Here is a tiny trained network, its code and every weight. The questions are about switching its units off for an input and a class, where a switched-off unit gives its printed mean instead of its output.

import numpy as np


def w(rows, s, z=0):
    codes = np.array(rows[::2]) - 128.0
    scale = np.full(codes.shape[1], s)
    scale[-1] = z or s
    return codes * scale


def f(y):
    return y / 2 * (1 + np.tanh(0.7978845608 * (y + 0.044715 * y**3)))


def log_softmax(a):
    a = a - a.max(-1, keepdims=True)
    return a - np.log(np.exp(a).sum(-1, keepdims=True))


def net(x, mask):
    res = np.array(x, float).reshape(1, 4) / 4 @ E
    y = f(res @ A[0][:, :-1].T + A[0][:, -1])
    res = res + np.where(mask, y, B[0][:, -1]) @ B[0][:, :-1]
    return log_softmax(res[-1] @ U[:, :-1].T + U[:, -1])


A, B = {}, {}
E = w([
[181,28,214,166,78,62,62,3,219],'x0',
[168,103,150,166,93,146,153,187,92],'x1',
[131,196,109,115,110,95,76,104,149],'x2',
[10,56,193,33,53,147,46,233,241],'x3',
],0.011)
A[0] = w([
[148,171,74,140,227,143,212,113,65,254],'n1',
[190,60,141,163,73,86,122,58,177,98],'n2',
[76,98,170,80,80,128,71,186,141,94],'n3',
[183,26,125,217,141,90,38,57,146,189],'n4',
[177,213,116,128,167,139,136,66,97,254],'n5',
[88,131,186,118,91,84,122,199,206,77],'n6',
[98,185,8,57,175,191,127,216,93,253],'n7',
[26,78,136,87,95,144,85,205,204,249],'n8',
[186,73,192,135,129,99,71,122,151,95],'n9',
[191,70,184,155,115,144,43,75,179,163],'n10',
[194,161,115,179,101,140,149,80,56,192],'n11',
],0.011,0.0047)
B[0] = w([
[176,174,132,159,194,229,172,200,177,237],'n1',
[140,92,152,70,164,185,194,65,160,206],'n2',
[67,108,161,71,66,153,44,109,92,208],'n3',
[185,142,179,79,153,149,209,91,176,222],'n4',
[181,169,91,178,186,217,156,107,124,209],'n5',
[129,111,142,74,124,180,72,149,129,197],'n6',
[147,188,91,154,94,178,59,182,39,248],'n7',
[138,186,155,104,56,254,80,172,156,254],'n8',
[174,135,120,42,93,172,113,144,162,184],'n9',
[162,75,170,53,165,168,178,95,198,210],'n10',
[161,157,87,185,176,180,176,83,164,211],'n11',
],0.012,0.026)
U = w([
[199,207,36,193,249,158,144,206,73,253],'0',
[128,102,140,138,176,72,73,153,52,1],'1',
[200,141,155,168,233,149,219,39,152,222],'2',
[85,133,105,181,99,29,98,148,73,1],'3',
[86,107,104,247,151,35,52,178,102,1],'4',
[69,227,100,82,72,183,47,226,51,249],'5',
[64,90,54,183,132,33,108,102,102,1],'6',
[113,117,205,57,100,173,72,130,209,207],'7',
],0.011,0.0048)

Each question gives the input, the list of numbers given to net, and the class t.
The units are the neurons (one row each of A and B). Each row of codes is followed by its name. A weight is (code - 128) times the scale printed after its matrix; where a second scale follows, it is the last column's (A, B and U).
mask holds one flag per neuron, in row order. A switched-off neuron (its flag False) gives its mean, the last column of its row in B, instead of its output. The means were averaged over made-up inputs and are rounded, as every weight is.
A unit's drop is (log p(t) with every unit on - log p(t) with that unit switched off) / (log p(t) with every unit on - log p(t) with every unit switched off).
The circuit of an input: a set's keep is (log p(t) with only the set's units on - log p(t) with every unit switched off) / (log p(t) with every unit on - log p(t) with every unit switched off). Starting from all 11 units, units are removed one at a time, each time the one whose removal leaves the highest keep (on an exact tie, the one counted first), for as long as the keep stays at least 0.8.
units of the circuit, in order: the units of the circuit, biggest drop first
top k neurons: the k neurons with the biggest drops, biggest first
drop of u: that unit's drop, to one decimal
input [0,-2,3,2], class 5: units of the circuit, in order	[n4]
input [4,-1,-7,0], class 2: top 3 neurons	[n8 n3 n6]
input [-2,0,6,0], class 0: top 3 neurons	[n3 n8 n6]
input [0,-5,-6,-2], class 0: top 3 neurons	[n10 n2 n4]
input [0,2,2,-1], class 0: top 3 neurons	[n10 n2 n4]
input [-6,-7,5,0], class 0: top 2 neurons	[n3 n8]
input [7,-1,-8,0], class 2: top 2 neurons	[n8 n4]
input [6,8,6,0], class 2: drop of n8	0.5
input [1,-5,8,0], class 2: drop of n7	0.5
input [1,-6,7,0], class 2: drop of n7	0.5
